Below are the code and all the weights of a small trained network. Each question names an input and a target symbol and asks about switching units off, where a switched-off unit gives its printed mean instead of its output.

import numpy as np


def w(rows, s, z=0):
    codes = np.array(rows[::2]) - 128.0
    scale = np.full(codes.shape[1], s)
    scale[-1] = z or s
    return codes * scale


def f(y):
    return np.maximum(y, 0)


def softmax(a):
    e = np.exp(a - a.max(-1, keepdims=True))
    return e / e.sum(-1, keepdims=True)


def log_softmax(a):
    a = a - a.max(-1, keepdims=True)
    return a - np.log(np.exp(a).sum(-1, keepdims=True))


def net(x, mask):
    ids = ['αεηπψω'.index(c) for c in x.split()]
    T = len(ids)
    res = E[ids] + P[:T]
    u = 0
    for l in range(2):
        q, k, v = (res @ M[l].T for M in (Q, K, V))
        z = softmax(np.where(np.tri(T) > 0, q @ k.T / 3**0.5, -1e9)) @ v
        res = res + np.where(mask[u], z, O[l][:, -1]) @ O[l][:, :-1]
        u += 1
        y = f(res @ A[l][:, :-1].T + A[l][:, -1])
        res = res + np.where(mask[u : u + 8], y, B[l][:, -1]) @ B[l][:, :-1]
        u += 8
    return log_softmax(res[-1] @ U[:, :-1].T + U[:, -1])


Q, K, V, O, A, B = {}, {}, {}, {}, {}, {}
E = w([
[193,91,165],'α',
[104,191,176],'ε',
[148,144,172],'η',
[139,153,182],'π',
[149,248,100],'ψ',
[93,72,176],'ω',
],0.017)
P = w([
[122,110,254],'0',
[170,71,191],'1',
[167,72,158],'2',
[157,79,122],'3',
[160,79,105],'4',
[147,99,94],'5',
[143,99,78],'6',
[136,105,59],'7',
[129,109,53],'8',
[127,112,39],'9',
[127,113,32],'10',
[127,110,27],'11',
],0.0076)
Q[0] = w([
[210,252,138],'L0H0',
[131,98,1],'L0H0',
[162,122,7],'L0H0',
],0.0085)
K[0] = w([
[150,156,6],'L0H0',
[242,176,146],'L0H0',
[210,131,174],'L0H0',
],0.011)
V[0] = w([
[222,105,94],'L0H0',
[201,254,111],'L0H0',
[16,181,137],'L0H0',
],0.0086)
O[0] = w([
[161,171,108,2],'L0H0',
[221,169,189,178],'L0H0',
[107,1,135,193],'L0H0',
],0.0073,0.0021)
A[0] = w([
[218,102,81,253],'L0N0',
[164,196,95,27],'L0N1',
[37,30,12,61],'L0N2',
[85,184,73,189],'L0N3',
[91,166,72,159],'L0N4',
[126,117,143,226],'L0N5',
[192,77,119,198],'L0N6',
[67,119,173,142],'L0N7',
],0.011,0.0034)
B[0] = w([
[49,168,196,234],'L0N0',
[217,158,184,174],'L0N1',
[241,227,114,250],'L0N2',
[123,205,243,173],'L0N3',
[1,187,107,151],'L0N4',
[64,59,96,237],'L0N5',
[80,135,73,216],'L0N6',
[128,116,86,254],'L0N7',
],0.0057,0.004)
Q[1] = w([
[68,109,249],'L1H0',
[73,94,188],'L1H0',
[144,43,106],'L1H0',
],0.013)
K[1] = w([
[89,246,108],'L1H0',
[253,190,168],'L1H0',
[147,84,183],'L1H0',
],0.0063)
V[1] = w([
[255,46,88],'L1H0',
[178,241,162],'L1H0',
[51,159,137],'L1H0',
],0.0073)
O[1] = w([
[93,254,158,7],'L1H0',
[217,79,66,251],'L1H0',
[246,92,217,162],'L1H0',
],0.0074,0.0034)
A[1] = w([
[138,120,105,223],'L1N0',
[134,203,197,1],'L1N1',
[134,131,88,179],'L1N2',
[156,224,147,89],'L1N3',
[172,93,147,132],'L1N4',
[158,76,133,176],'L1N5',
[168,115,177,101],'L1N6',
[12,106,141,157],'L1N7',
],0.011,0.0044)
B[1] = w([
[66,146,113,214],'L1N0',
[106,50,85,184],'L1N1',
[106,116,82,169],'L1N2',
[102,78,86,200],'L1N3',
[128,120,156,219],'L1N4',
[176,197,161,253],'L1N5',
[183,138,150,202],'L1N6',
[194,84,2,205],'L1N7',
],0.0075,0.0047)
U = w([
[76,254,101,226],'α',
[127,19,158,143],'ε',
[83,205,177,128],'η',
[91,172,173,97],'π',
[214,148,62,1],'ψ',
[41,103,2,172],'ω',
],0.0073,0.0077)

Each question gives the input, a string of symbols that net reads in full, and the target symbol t.
The units are the heads (3 rows each of Q, K, V and O) and the neurons (one row each of A and B). Each row of codes is followed by its name. A weight is (code - 128) times the scale printed after its matrix; where a second scale follows, it is the last column's (O, A, B and U).
mask holds one flag per unit, layer by layer, with each layer's heads first. A switched-off unit (its flag False) gives its mean, the last column of its rows in O or B, instead of its output. The means were averaged over made-up inputs and are rounded, as every weight is.
A unit's drop is (log p(t) with every unit on - log p(t) with that unit switched off) / (log p(t) with every unit on - log p(t) with every unit switched off).
The circuit of an input: a set's keep is (log p(t) with only the set's units on - log p(t) with every unit switched off) / (log p(t) with every unit on - log p(t) with every unit switched off). Starting from the 12 units with the biggest drops (on a tie, the unit counted first), units are removed one at a time, each time the one whose removal leaves the highest keep (on an exact tie, the one counted first), for as long as the keep stays at least 0.8.
circuit, biggest first: the units of the circuit, biggest drop first
most important unit: the unit with the biggest drop
top k neurons: the k neurons with the biggest drops, biggest first
k most important neurons of layer l: the k neurons of layer l with the biggest drops, biggest first
drop when u is switched off: that unit's drop, to one decimal
input ε α α ψ ε, target ψ: most important unit -> L1H0
input ψ ψ ε π, target ψ: circuit, biggest first -> [L1H0 L0H0]
input ω ω ε, target ω: circuit, biggest first -> [L0H0 L1N7]
input π ε ε ε π α α α η α α, target α: circuit, biggest first -> [L0H0 L1H0]
input ω α ω, target ω: circuit, biggest first -> [L1H0 L1N7]
input ω ω ω π, target ω: top 2 neurons -> [L1N7 L1N5]
input ω ε ε ω α, target ω: 3 most important neurons of layer 0 -> [L0N6 L0N2 L0N0]
input ω π ω ω η η, target ω: top 3 neurons -> [L1N7 L0N2 L1N5]
input ω ω α, target ω: top 2 neurons -> [L1N7 L0N6]
input ε ε ψ, target ε: 3 most important neurons of layer 1 -> [L1N1 L1N3 L1N5]
input ε ω η, target ω: top 2 neurons -> [L1N7 L0N2]
input ε ε α α ω η ω ω α ε ε α, target α: drop when L1N1 is switched off -> 0.1
input ε ε ω α ε ψ, target ε: drop when L1N3 is switched off -> 0.4
input ε ω ω, target ω: most important unit -> L0H0
input ω α ε, target ω: drop when L0N2 is switched off -> 0.3
